Below is a small trained network, with its code and all its weights. Each question gives an input and a target symbol and asks what happens when units are switched off, that is, made to give their printed mean instead of their output.

import numpy as np


def w(rows, s, z=0):
    codes = np.array(rows[::2]) - 128.0
    scale = np.full(codes.shape[1], s)
    scale[-1] = z or s
    return codes * scale


def f(y):
    return np.maximum(y, 0)


def softmax(a):
    e = np.exp(a - a.max(-1, keepdims=True))
    return e / e.sum(-1, keepdims=True)


def log_softmax(a):
    a = a - a.max(-1, keepdims=True)
    return a - np.log(np.exp(a).sum(-1, keepdims=True))


def net(x, mask):
    ids = ['ΔΩβεζθξστψ'.index(c) for c in x.split()]
    T = len(ids)
    res = E[ids] + P[:T]
    q, k, v = (res @ M[0].T for M in (Q, K, V))
    z = softmax(np.where(np.tri(T) > 0, q @ k.T / 2**0.5, -1e9)) @ v
    res = res + np.where(mask[0], z, O[0][:, -1]) @ O[0][:, :-1]
    y = f(res @ A[0][:, :-1].T + A[0][:, -1])
    res = res + np.where(mask[1:13], y, B[0][:, -1]) @ B[0][:, :-1]
    return log_softmax(res[-1] @ U[:, :-1].T + U[:, -1])


Q, K, V, O, A, B = {}, {}, {}, {}, {}, {}
E = w([
[148,107,149,121,133],'Δ',
[70,109,113,200,117],'Ω',
[162,133,132,122,123],'β',
[102,223,141,122,109],'ε',
[160,135,132,126,126],'ζ',
[147,111,150,116,133],'θ',
[126,49,168,159,146],'ξ',
[88,143,158,69,166],'σ',
[157,178,219,192,207],'τ',
[167,169,152,222,6],'ψ',
],0.019)
P = w([
[123,108,128,101,114],'0',
[37,55,254,105,76],'1',
[71,95,214,115,67],'2',
[111,146,37,160,189],'3',
[82,108,107,144,149],'4',
[132,79,185,102,56],'5',
[115,128,101,138,115],'6',
[119,149,64,159,142],'7',
[111,101,111,137,115],'8',
[128,112,127,124,87],'9',
[123,144,70,159,132],'10',
[110,109,99,146,125],'11',
[130,108,124,130,97],'12',
],0.009)
Q[0] = w([
[127,108,66,196,33],'H0',
[179,120,227,131,1],'H0',
],0.0091)
K[0] = w([
[138,99,98,204,48],'H0',
[201,178,1,184,190],'H0',
],0.0096)
V[0] = w([
[254,58,153,95,145],'H0',
[83,40,102,162,90],'H0',
],0.0078)
O[0] = w([
[255,93,142,84,117,4],'H0',
[110,37,66,80,2,247],'H0',
],0.0097,0.0034)
A[0] = w([
[131,177,118,54,66,37],'N0',
[81,152,154,155,48,218],'N1',
[63,68,189,151,127,205],'N2',
[198,183,78,166,104,112],'N3',
[128,117,146,85,146,113],'N4',
[231,49,115,96,111,156],'N5',
[134,184,142,126,97,254],'N6',
[108,99,147,49,120,118],'N7',
[246,118,191,121,219,207],'N8',
[165,178,66,109,143,185],'N9',
[125,206,142,142,62,69],'N10',
[103,127,101,7,201,157],'N11',
],0.011,0.0034)
B[0] = w([
[84,211,96,82,154,139],'N0',
[170,60,83,115,132,250],'N1',
[154,187,103,75,150,246],'N2',
[130,80,198,93,131,144],'N3',
[122,100,167,181,114,138],'N4',
[128,192,199,147,20,159],'N5',
[130,121,133,73,167,165],'N6',
[106,36,112,160,102,153],'N7',
[107,146,107,249,153,162],'N8',
[89,161,163,107,142,136],'N9',
[212,167,173,109,164,162],'N10',
[101,9,221,167,138,150],'N11',
],0.011,0.012)
U = w([
[136,115,144,168,95,19],'Δ',
[86,88,3,126,97,204],'Ω',
[111,163,165,142,111,137],'β',
[87,212,120,17,219,238],'ε',
[114,156,152,149,117,70],'ζ',
[129,121,145,170,97,51],'θ',
[76,152,156,71,10,4],'ξ',
[68,70,196,95,180,228],'σ',
[133,162,114,188,199,167],'τ',
[235,74,141,91,145,39],'ψ',
],0.008,0.004)

Each question gives the input, a string of symbols that net reads in full, and the target symbol t.
The units are the heads (2 rows each of Q, K, V and O) and the neurons (one row each of A and B). Each row of codes is followed by its name. A weight is (code - 128) times the scale printed after its matrix; where a second scale follows, it is the last column's (O, A, B and U).
mask holds one flag per unit, heads first, then neurons. A switched-off unit (its flag False) gives its mean, the last column of its rows in O or B, instead of its output. The means were averaged over made-up inputs and are rounded, as every weight is.
A unit's drop is (log p(t) with every unit on - log p(t) with that unit switched off) / (log p(t) with every unit on - log p(t) with every unit switched off).
The circuit of an input: a set's keep is (log p(t) with only the set's units on - log p(t) with every unit switched off) / (log p(t) with every unit on - log p(t) with every unit switched off). Starting from the 12 units with the biggest drops (on a tie, the unit counted first), units are removed one at a time, each time the one whose removal leaves the highest keep (on an exact tie, the one counted first), for as long as the keep stays at least 0.8.
circuit, biggest first: the units of the circuit, biggest drop first
most important unit: the unit with the biggest drop
top k neurons: the k neurons with the biggest drops, biggest first
drop when u is switched off: that unit's drop, to one decimal
input ε Ω β τ ε ξ, target τ: most important unit => H0
input Δ Ω θ σ ψ Ω Ω ε σ ψ Ω Ω ξ, target Ω: circuit, biggest first => (H0, N10, N11)
input ξ Ω ξ, target ξ: circuit, biggest first => (H0, N5)
input Ω ξ Ω Ω θ Ω Ω Ω Ω Ω θ, target Ω: circuit, biggest first => (H0, N10)
input ξ ξ σ Δ, target ξ: top 2 neurons => (N5, N1)
input Δ Ω β ξ θ θ ψ ξ θ β, target ξ: circuit, biggest first => (N5, H0, N1)
input ξ ξ ξ ξ Ω ξ, target ξ: circuit, biggest first => (N5, H0)
input Ω ψ Ω ξ ε Ω σ σ Ω ε, target ε: top 3 neurons => (N0, N10, N6)
input Δ Δ Ω ξ ξ ε ξ Ω ξ σ β ξ Δ, target ξ: circuit, biggest first => (N5, H0, N1)
input Ω Ω σ ζ ξ ξ ζ, target ξ: top 3 neurons => (N5, N1, N8)
input ξ Δ θ, target ξ: circuit, biggest first => (H0, N5)
input σ Ω Δ ε σ β ε σ Δ, target ε: circuit, biggest first => (H0, N1)
input ξ ξ θ τ θ Δ, target τ: circuit, biggest first => (H0, N8)
input ε ξ σ Ω ε ε θ, target ε: circuit, biggest first => (H0, N7)
input Ω β σ Ω σ Δ ψ ψ σ ε σ, target σ: most important unit => N11
input ξ Ω ε Ω ξ Ω Ω ψ ξ, target Ω: circuit, biggest first => (H0, N10)
input ε τ ε ζ, target τ: top 2 neurons => (N2, N8)
input θ Δ Ω, target Ω: drop when H0 is switched off => 0.3
input Δ ψ τ ε ξ θ, target ε: drop when N2 is switched off => 0.1
input σ Ω Ω Ω Ω Δ, target Ω: drop when H0 is switched off => 0.9
input σ β θ Ω ξ ζ, target Ω: top neuron => (N1)
